Below are the code and all the weights of a small trained network. Each question names an input and a class and asks about switching units off, where a switched-off unit gives its printed mean instead of its output.

import numpy as np


def w(rows, s, z=0):
    codes = np.array(rows[::2]) - 128.0
    scale = np.full(codes.shape[1], s)
    scale[-1] = z or s
    return codes * scale


def f(y):
    return np.maximum(y, 0)


def log_softmax(a):
    a = a - a.max(-1, keepdims=True)
    return a - np.log(np.exp(a).sum(-1, keepdims=True))


def net(x, mask):
    res = np.array(x, float).reshape(1, 4) / 4 @ E
    y = f(res @ A[0][:, :-1].T + A[0][:, -1])
    res = res + np.where(mask, y, B[0][:, -1]) @ B[0][:, :-1]
    return log_softmax(res[-1] @ U[:, :-1].T + U[:, -1])


A, B = {}, {}
E = w([
[34,127,107,158,76,147,220,125,171,190,94],'x0',
[148,74,240,106,86,31,135,168,87,66,81],'x1',
[93,53,93,162,122,206,56,29,81,107,2],'x2',
[191,206,43,191,48,160,99,207,39,113,66],'x3',
],0.0078)
A[0] = w([
[203,171,82,169,86,129,56,193,13,70,82,140],'n1',
[141,102,238,73,118,2,176,176,147,102,167,255],'n2',
[157,132,101,151,109,144,70,140,46,113,77,216],'n3',
[161,92,166,102,135,93,67,118,73,48,103,160],'n4',
[87,75,138,103,187,136,126,65,158,138,125,241],'n5',
[103,176,48,143,145,191,138,120,151,172,151,50],'n6',
[87,74,149,67,232,144,95,43,183,123,158,139],'n7',
[37,90,115,178,82,157,169,81,141,159,39,220],'n8',
[124,98,128,148,111,125,79,103,61,96,57,150],'n9',
[92,128,79,157,134,172,110,84,125,155,86,15],'n10',
[120,200,94,130,94,118,209,186,169,195,172,190],'n11',
],0.0083,0.0023)
B[0] = w([
[189,1,150,142,53,173,62,68,132,114,137,251],'n1',
[64,131,221,153,141,28,210,185,116,132,131,219],'n2',
[154,71,186,114,138,165,60,117,161,167,118,216],'n3',
[165,63,123,159,77,101,153,99,104,80,138,190],'n4',
[173,87,158,162,109,139,93,102,134,131,137,178],'n5',
[138,95,103,145,87,123,184,134,104,68,162,188],'n6',
[159,130,161,208,128,114,69,63,174,159,185,191],'n7',
[109,37,146,75,70,128,161,172,49,54,64,203],'n8',
[122,141,133,95,154,180,72,137,138,156,110,202],'n9',
[115,85,182,94,118,106,150,156,106,104,93,182],'n10',
[131,139,82,180,144,131,147,103,160,145,205,194],'n11',
],0.0095,0.015)
U = w([
[120,111,146,54,112,163,98,162,95,114,53,82],'0',
[106,104,148,133,103,92,189,159,92,84,119,197],'1',
[136,162,2,128,125,183,162,140,143,131,157,168],'2',
[111,175,104,77,179,147,114,142,124,144,95,5],'3',
[178,108,129,171,111,159,55,34,163,148,152,201],'4',
[102,175,118,108,167,155,108,138,115,138,115,10],'5',
[80,209,140,143,218,89,154,175,177,210,161,97],'6',
[131,198,108,121,148,139,109,121,134,126,129,32],'7',
],0.011,0.0029)

Each question gives the input, the list of numbers given to net, and the class t.
The units are the neurons (one row each of A and B). Each row of codes is followed by its name. A weight is (code - 128) times the scale printed after its matrix; where a second scale follows, it is the last column's (A, B and U).
mask holds one flag per neuron, in row order. A switched-off neuron (its flag False) gives its mean, the last column of its row in B, instead of its output. The means were averaged over made-up inputs and are rounded, as every weight is.
A unit's drop is (log p(t) with every unit on - log p(t) with that unit switched off) / (log p(t) with every unit on - log p(t) with every unit switched off).
The circuit of an input: a set's keep is (log p(t) with only the set's units on - log p(t) with every unit switched off) / (log p(t) with every unit on - log p(t) with every unit switched off). Starting from all 11 units, units are removed one at a time, each time the one whose removal leaves the highest keep (on an exact tie, the one counted first), for as long as the keep stays at least 0.8.
units of the circuit, in order: the units of the circuit, biggest drop first
unit that matters most: the unit with the biggest drop
top k neurons: the k neurons with the biggest drops, biggest first
drop when u is switched off: that unit's drop, to one decimal
input [-5,3,0,-4], class 1: units of the circuit, in order => (n2)
input [3,2,0,-8], class 1: top 3 neurons => (n2; n1; n3)
input [1,-2,8,-3], class 0: top 2 neurons => (n8; n1)
input [-8,6,0,-8], class 1: top 2 neurons => (n2; n4)
input [4,-6,1,-2], class 1: top 4 neurons => (n1; n8; n3; n6)
input [5,-8,2,-2], class 1: top 2 neurons => (n8; n1)
input [7,0,-1,-3], class 1: top 2 neurons => (n8; n1)
input [7,-6,0,2], class 1: top 2 neurons => (n8; n10)
input [7,-3,-2,0], class 2: top 2 neurons => (n2; n11)
input [6,-7,-1,6], class 2: top 3 neurons => (n2; n11; n4)
input [-6,0,-2,-4], class 6: top 3 neurons => (n1; n2; n8)
input [-8,5,-2,-3], class 1: drop when n2 is switched off => 0.4
input [-8,5,0,-7], class 1: drop when n4 is switched off => 0.3
input [7,0,4,2], class 0: unit that matters most => n2
input [1,-3,8,4], class 0: drop when n8 is switched off => 0.1
input [-6,4,-5,6], class 4: drop when n1 is switched off => 4.1
